Below is a small trained network, with its code and all its weights. Each question gives an input and a target symbol and asks what happens when units are switched off, that is, made to give their printed mean instead of their output.

import numpy as np


def w(rows, s, z=0):
    codes = np.array(rows[::2]) - 128.0
    scale = np.full(codes.shape[1], s)
    scale[-1] = z or s
    return codes * scale


def f(y):
    return np.maximum(y, 0)


def softmax(a):
    e = np.exp(a - a.max(-1, keepdims=True))
    return e / e.sum(-1, keepdims=True)


def log_softmax(a):
    a = a - a.max(-1, keepdims=True)
    return a - np.log(np.exp(a).sum(-1, keepdims=True))


def net(x, mask):
    ids = ['αβγδζψ'.index(c) for c in x.split()]
    T = len(ids)
    res = E[ids] + P[:T]
    u = 0
    for l in range(2):
        q, k, v = (res @ M[l].T for M in (Q, K, V))
        z = softmax(np.where(np.tri(T) > 0, q @ k.T / 2**0.5, -1e9)) @ v
        res = res + np.where(mask[u], z, O[l][:, -1]) @ O[l][:, :-1]
        u += 1
        y = f(res @ A[l][:, :-1].T + A[l][:, -1])
        res = res + np.where(mask[u : u + 4], y, B[l][:, -1]) @ B[l][:, :-1]
        u += 4
    return log_softmax(res[-1] @ U[:, :-1].T + U[:, -1])


Q, K, V, O, A, B = {}, {}, {}, {}, {}, {}
E = w([
[111,118,51,123,193,85],'α',
[94,153,173,135,207,31],'β',
[97,90,56,162,205,74],'γ',
[148,89,114,203,106,100],'δ',
[58,126,113,150,87,130],'ζ',
[99,142,3,94,70,196],'ψ',
],0.015)
P = w([
[175,138,153,115,175,165],'0',
[165,182,137,206,77,53],'1',
[90,73,117,227,190,147],'2',
[81,150,172,82,134,75],'3',
[141,183,129,217,88,69],'4',
[71,64,48,73,130,113],'5',
[75,151,162,91,99,118],'6',
[129,144,98,246,121,71],'7',
[169,124,210,85,166,169],'8',
[51,115,152,116,139,121],'9',
[178,134,41,138,203,45],'10',
[116,91,147,194,144,206],'11',
[40,134,42,67,99,145],'12',
],0.012)
Q[0] = w([
[39,88,94,252,155,152],'L0H1',
[113,202,142,195,179,172],'L0H1',
],0.014)
K[0] = w([
[148,72,185,94,167,219],'L0H1',
[204,124,168,6,135,151],'L0H1',
],0.014)
V[0] = w([
[122,101,151,249,77,226],'L0H1',
[85,173,148,182,122,169],'L0H1',
],0.016)
O[0] = w([
[123,162,218,175,158,118,254],'L0H1',
[51,4,96,163,93,107,173],'L0H1',
],0.013,0.0053)
A[0] = w([
[58,39,150,128,185,176,245],'L0N1',
[233,251,117,131,109,150,107],'L0N2',
[168,108,106,188,89,105,251],'L0N3',
[122,62,168,141,204,234,51],'L0N4',
],0.012,0.003)
B[0] = w([
[226,187,98,84,113,116,246],'L0N1',
[98,121,23,114,152,222,151],'L0N2',
[58,152,117,67,138,123,209],'L0N3',
[3,179,124,86,218,99,169],'L0N4',
],0.011,0.012)
Q[1] = w([
[151,120,200,10,99,124],'L1H1',
[177,72,141,117,130,134],'L1H1',
],0.014)
K[1] = w([
[129,246,116,68,21,2],'L1H1',
[144,150,55,208,138,106],'L1H1',
],0.0096)
V[1] = w([
[73,154,71,210,155,140],'L1H1',
[110,237,144,76,87,245],'L1H1',
],0.011)
O[1] = w([
[189,136,85,231,18,187,255],'L1H1',
[196,186,181,39,75,2,248],'L1H1',
],0.0086,0.007)
A[1] = w([
[144,48,77,160,68,41,251],'L1N1',
[203,59,170,19,140,176,65],'L1N2',
[177,200,83,154,180,156,238],'L1N3',
[233,69,114,254,58,106,68],'L1N4',
],0.0099,0.0022)
B[1] = w([
[164,178,173,168,182,179,240],'L1N1',
[122,153,70,218,181,113,138],'L1N2',
[85,47,171,149,108,172,254],'L1N3',
[98,7,89,95,121,89,207],'L1N4',
],0.012,0.0094)
U = w([
[204,107,147,78,61,171,154],'α',
[167,109,123,164,129,195,203],'β',
[136,34,158,145,69,130,109],'γ',
[105,179,198,255,136,190,247],'δ',
[74,145,36,128,162,76,58],'ζ',
[163,153,147,105,81,89,56],'ψ',
],0.006,0.0014)

Each question gives the input, a string of symbols that net reads in full, and the target symbol t.
The units are the heads (2 rows each of Q, K, V and O) and the neurons (one row each of A and B). Each row of codes is followed by its name. A weight is (code - 128) times the scale printed after its matrix; where a second scale follows, it is the last column's (O, A, B and U).
mask holds one flag per unit, layer by layer, with each layer's heads first. A switched-off unit (its flag False) gives its mean, the last column of its rows in O or B, instead of its output. The means were averaged over made-up inputs and are rounded, as every weight is.
A unit's drop is (log p(t) with every unit on - log p(t) with that unit switched off) / (log p(t) with every unit on - log p(t) with every unit switched off).
The circuit of an input: a set's keep is (log p(t) with only the set's units on - log p(t) with every unit switched off) / (log p(t) with every unit on - log p(t) with every unit switched off). Starting from all 10 units, units are removed one at a time, each time the one whose removal leaves the highest keep (on an exact tie, the one counted first), for as long as the keep stays at least 0.8.
units of the circuit, in order: the units of the circuit, biggest drop first
most important unit: the unit with the biggest drop
k most important neurons: the k neurons with the biggest drops, biggest first
top k neurons in layer l: the k neurons of layer l with the biggest drops, biggest first
input ζ ζ ψ δ ζ ψ ζ β ζ δ, target ψ: units of the circuit, in order -> [L1H1]
input δ β ψ α δ δ δ δ ζ ζ γ δ, target ζ: 2 most important neurons -> [L0N4 L0N3]
input ζ ζ δ δ δ β, target δ: top 2 neurons in layer 1 -> [L1N4 L1N3]
input α δ δ α ψ ζ δ γ, target α: top 2 neurons in layer 0 -> [L0N2 L0N4]
input δ ζ β ζ δ δ γ, target γ: top 3 neurons in layer 0 -> [L0N3 L0N4 L0N1]
input α δ δ ζ ψ δ δ ψ α δ δ, target α: 2 most important neurons -> [L0N2 L0N1]
input ψ δ β δ δ δ ψ ζ δ ζ α, target ψ: units of the circuit, in order -> [L1H1 L0N1 L0N2 L0H1]
input δ δ ψ, target δ: 3 most important neurons -> [L0N4 L1N4 L0N1]
input ψ δ δ ζ δ α, target δ: 4 most important neurons -> [L0N3 L1N4 L1N3 L0N4]
input ψ δ ζ δ γ α δ α α ζ β ζ, target α: 2 most important neurons -> [L0N1 L0N2]
input α ζ ψ, target α: units of the circuit, in order -> [L0H1 L1H1]
input γ β α, target γ: 3 most important neurons -> [L0N1 L1N4 L1N3]
input δ ζ γ δ ζ δ ψ δ β ζ γ β, target β: 2 most important neurons -> [L0N3 L1N1]
input ζ β ζ ψ ζ ζ δ β ζ, target ζ: units of the circuit, in order -> [L1H1 L0H1 L0N1 L1N2]
input α ζ ζ ζ ψ ζ α γ, target α: top 2 neurons in layer 0 -> [L0N1 L0N2]
input δ β ζ ψ α γ ζ ψ, target γ: top neuron in layer 1 -> [L1N4]
input δ δ δ β α γ δ α γ δ α, target γ: 4 most important neurons -> [L1N4 L0N4 L0N2 L1N3]
input α β ζ ζ δ, target α: units of the circuit, in order -> [L0H1 L1H1 L0N2]
input ψ α γ, target ψ: units of the circuit, in order -> [L0N1 L1H1]
input δ γ δ ζ γ ζ, target δ: 3 most important neurons -> [L0N3 L1N4 L0N4]
input ζ δ ζ, target ζ: units of the circuit, in order -> [L0N4 L1N1]
input α δ α, target α: units of the circuit, in order -> [L0H1 L0N2 L1H1]
input α δ ζ, target α: 3 most important neurons -> [L0N2 L0N1 L1N1]
input γ δ α ψ γ α δ β δ ζ α, target β: most important unit -> L1N1
input γ ζ α γ δ, target β: units of the circuit, in order -> [L0H1 L0N2 L1N3]
input δ α α β ψ ψ α δ ψ δ δ ζ, target ψ: units of the circuit, in order -> [L1H1 L0N4]
input ζ δ ζ α δ β β, target ζ: units of the circuit, in order -> [L1H1 L0H1]
input δ δ ζ α β, target γ: most important unit -> L0H1
input δ β ζ ζ β, target γ: 3 most important neurons -> [L1N4 L0N4 L0N2]
input γ δ ζ, target γ: 4 most important neurons -> [L0N1 L1N4 L0N2 L0N3]
